Below are the code and all the weights of a small trained network. Each question names an input and a target symbol and asks about switching units off, where a switched-off unit gives its printed mean instead of its output.

import numpy as np


def w(rows, s, z=0):
    codes = np.array(rows[::2]) - 128.0
    scale = np.full(codes.shape[1], s)
    scale[-1] = z or s
    return codes * scale


def f(y):
    return y / 2 * (1 + np.tanh(0.7978845608 * (y + 0.044715 * y**3)))


def softmax(a):
    e = np.exp(a - a.max(-1, keepdims=True))
    return e / e.sum(-1, keepdims=True)


def log_softmax(a):
    a = a - a.max(-1, keepdims=True)
    return a - np.log(np.exp(a).sum(-1, keepdims=True))


def net(x, mask):
    ids = ['αδεθμξτψω'.index(c) for c in x.split()]
    T = len(ids)
    res = E[ids] + P[:T]
    u = 0
    for l in range(2):
        r = res
        for j in range(3):
            rows = slice(2 * j, 2 * j + 2)
            q, k, v = (r @ M[l][rows].T for M in (Q, K, V))
            z = softmax(np.where(np.tri(T) > 0, q @ k.T / 2**0.5, -1e9)) @ v
            o = O[l][rows]
            res = res + np.where(mask[u + j], z, o[:, -1]) @ o[:, :-1]
        u += 3
        y = f(res @ A[l][:, :-1].T + A[l][:, -1])
        res = res + np.where(mask[u : u + 4], y, B[l][:, -1]) @ B[l][:, :-1]
        u += 4
    return log_softmax(res[-1] @ U[:, :-1].T + U[:, -1])


Q, K, V, O, A, B = {}, {}, {}, {}, {}, {}
E = w([
[20,179,199,157],'α',
[31,116,31,3],'δ',
[75,140,139,216],'ε',
[137,198,101,141],'θ',
[172,74,133,138],'μ',
[50,88,111,184],'ξ',
[98,161,123,89],'τ',
[21,3,79,189],'ψ',
[129,31,130,61],'ω',
],0.012)
P = w([
[145,164,137,140],'0',
[30,116,119,107],'1',
[145,90,52,158],'2',
[155,164,150,124],'3',
[19,115,127,92],'4',
[147,94,56,147],'5',
[174,169,170,107],'6',
[3,124,130,84],'7',
[146,93,58,141],'8',
[196,173,210,85],'9',
[5,130,157,73],'10',
],0.017)
Q[0] = w([
[198,182,89,139],'L0H0',
[156,104,175,154],'L0H0',
[254,96,121,178],'L0H1',
[59,183,70,109],'L0H1',
[86,186,159,124],'L0H2',
[27,114,207,142],'L0H2',
],0.014)
K[0] = w([
[164,155,18,161],'L0H0',
[17,67,32,239],'L0H0',
[166,7,89,198],'L0H1',
[146,183,139,71],'L0H1',
[126,139,205,164],'L0H2',
[186,63,215,126],'L0H2',
],0.012)
V[0] = w([
[68,200,244,119],'L0H0',
[62,193,31,216],'L0H0',
[116,185,1,96],'L0H1',
[191,52,40,87],'L0H1',
[148,163,162,199],'L0H2',
[95,83,43,220],'L0H2',
],0.0043)
O[0] = w([
[142,73,14,130,172],'L0H0',
[242,63,203,100,244],'L0H0',
[64,183,226,140,250],'L0H1',
[211,80,254,112,65],'L0H1',
[87,169,187,123,122],'L0H2',
[212,108,167,27,129],'L0H2',
],0.0042,0.0024)
A[0] = w([
[236,188,173,191,52],'L0N0',
[158,235,158,181,254],'L0N1',
[114,125,26,97,115],'L0N2',
[161,250,107,32,145],'L0N3',
],0.013,0.0039)
B[0] = w([
[137,222,16,122,208],'L0N0',
[35,169,150,75,243],'L0N1',
[165,191,147,175,233],'L0N2',
[117,9,118,63,254],'L0N3',
],0.012,0.0075)
Q[1] = w([
[198,164,57,101],'L1H0',
[115,28,56,161],'L1H0',
[29,118,39,2],'L1H1',
[23,28,107,48],'L1H1',
[213,14,132,161],'L1H2',
[72,104,97,191],'L1H2',
],0.007)
K[1] = w([
[136,136,161,217],'L1H0',
[238,149,99,121],'L1H0',
[208,190,164,24],'L1H1',
[220,119,185,12],'L1H1',
[95,3,177,162],'L1H2',
[143,186,115,165],'L1H2',
],0.0067)
V[1] = w([
[164,121,33,105],'L1H0',
[108,228,160,196],'L1H0',
[120,139,2,178],'L1H1',
[201,97,120,176],'L1H1',
[116,114,87,101],'L1H2',
[85,195,145,136],'L1H2',
],0.0096)
O[1] = w([
[147,156,81,79,142],'L1H0',
[51,159,125,240,123],'L1H0',
[29,1,68,163,136],'L1H1',
[81,162,119,84,6],'L1H1',
[128,76,119,191,175],'L1H2',
[104,120,191,146,187],'L1H2',
],0.0081,0.02)
A[1] = w([
[198,123,55,179,1],'L1N0',
[66,166,111,152,111],'L1N1',
[123,110,244,110,112],'L1N2',
[173,177,115,168,243],'L1N3',
],0.011,0.0081)
B[1] = w([
[6,193,206,20,166],'L1N0',
[151,181,101,98,252],'L1N1',
[75,109,178,179,223],'L1N2',
[204,163,139,131,241],'L1N3',
],0.012,0.0046)
U = w([
[177,46,87,191,167],'α',
[126,137,153,159,140],'δ',
[59,129,163,156,3],'ε',
[116,219,135,111,93],'θ',
[251,154,178,161,197],'μ',
[195,175,32,159,184],'ξ',
[57,130,44,83,51],'τ',
[164,92,112,89,164],'ψ',
[119,126,191,59,113],'ω',
],0.012,0.0058)

Each question gives the input, a string of symbols that net reads in full, and the target symbol t.
The units are the heads (2 rows each of Q, K, V and O) and the neurons (one row each of A and B). Each row of codes is followed by its name. A weight is (code - 128) times the scale printed after its matrix; where a second scale follows, it is the last column's (O, A, B and U).
mask holds one flag per unit, layer by layer, with each layer's heads first. A switched-off unit (its flag False) gives its mean, the last column of its rows in O or B, instead of its output. The means were averaged over made-up inputs and are rounded, as every weight is.
A unit's drop is (log p(t) with every unit on - log p(t) with that unit switched off) / (log p(t) with every unit on - log p(t) with every unit switched off).
unit that matters most: the unit with the biggest drop
k most important neurons of layer l: the k neurons of layer l with the biggest drops, biggest first
heads that matter: for each layer, one digit per head in row order, 1 if its drop is at least 0.15 and else 0, layers parted by /
input θ ε ε ε, target θ: unit that matters most : L0N3
input ξ ψ θ τ, target ω: heads that matter : 000 / 010
input τ ω θ θ θ τ ω ω ψ, target τ: heads that matter : 100 / 011
input τ ξ θ θ θ θ τ ω θ μ ε, target τ: heads that matter : 101 / 110
input τ τ θ δ δ θ δ θ α θ, target τ: heads that matter : 000 / 000
input τ ω θ ω ω ω θ ε τ δ θ, target ω: heads that matter : 000 / 110
input θ θ τ, target μ: 3 most important neurons of layer 0 : [L0N0, L0N3, L0N1]
input δ θ θ ω θ τ, target μ: heads that matter : 010 / 000
input θ θ θ θ ε, target α: heads that matter : 000 / 010
input ε ψ ω, target ψ: heads that matter : 011 / 111
input δ δ δ, target θ: heads that matter : 001 / 001
input τ α ψ, target τ: 2 most important neurons of layer 1 : [L1N0, L1N2]
input τ ψ θ τ ε, target μ: 2 most important neurons of layer 0 : [L0N1, L0N3]
input ψ θ θ ε α μ θ α, target α: unit that matters most : L0N0
input ω θ θ θ ω δ δ δ, target ω: heads that matter : 010 / 110
input α ω τ α θ ω ε θ α, target ξ: heads that matter : 110 / 110
input δ α θ θ ω, target α: 2 most important neurons of layer 0 : [L0N0, L0N1]
input δ θ ε ε θ τ ε δ, target ε: 3 most important neurons of layer 0 : [L0N0, L0N1, L0N2]
input ε ψ ψ τ ω, target μ: 2 most important neurons of layer 0 : [L0N1, L0N3]
input θ τ δ τ δ θ ψ θ θ ε τ, target ε: most important neuron of layer 1 : [L1N2]
input θ τ θ τ θ θ θ θ μ τ ω, target μ: 3 most important neurons of layer 0 : [L0N3, L0N1, L0N2]
input δ θ θ μ, target ξ: 2 most important neurons of layer 0 : [L0N0, L0N3]
input δ τ ξ θ θ θ ε δ, target ε: 2 most important neurons of layer 0 : [L0N0, L0N1]
input ψ δ ε θ τ, target α: 2 most important neurons of layer 0 : [L0N0, L0N1]
input τ θ θ τ δ, target μ: 2 most important neurons of layer 0 : [L0N2, L0N1]
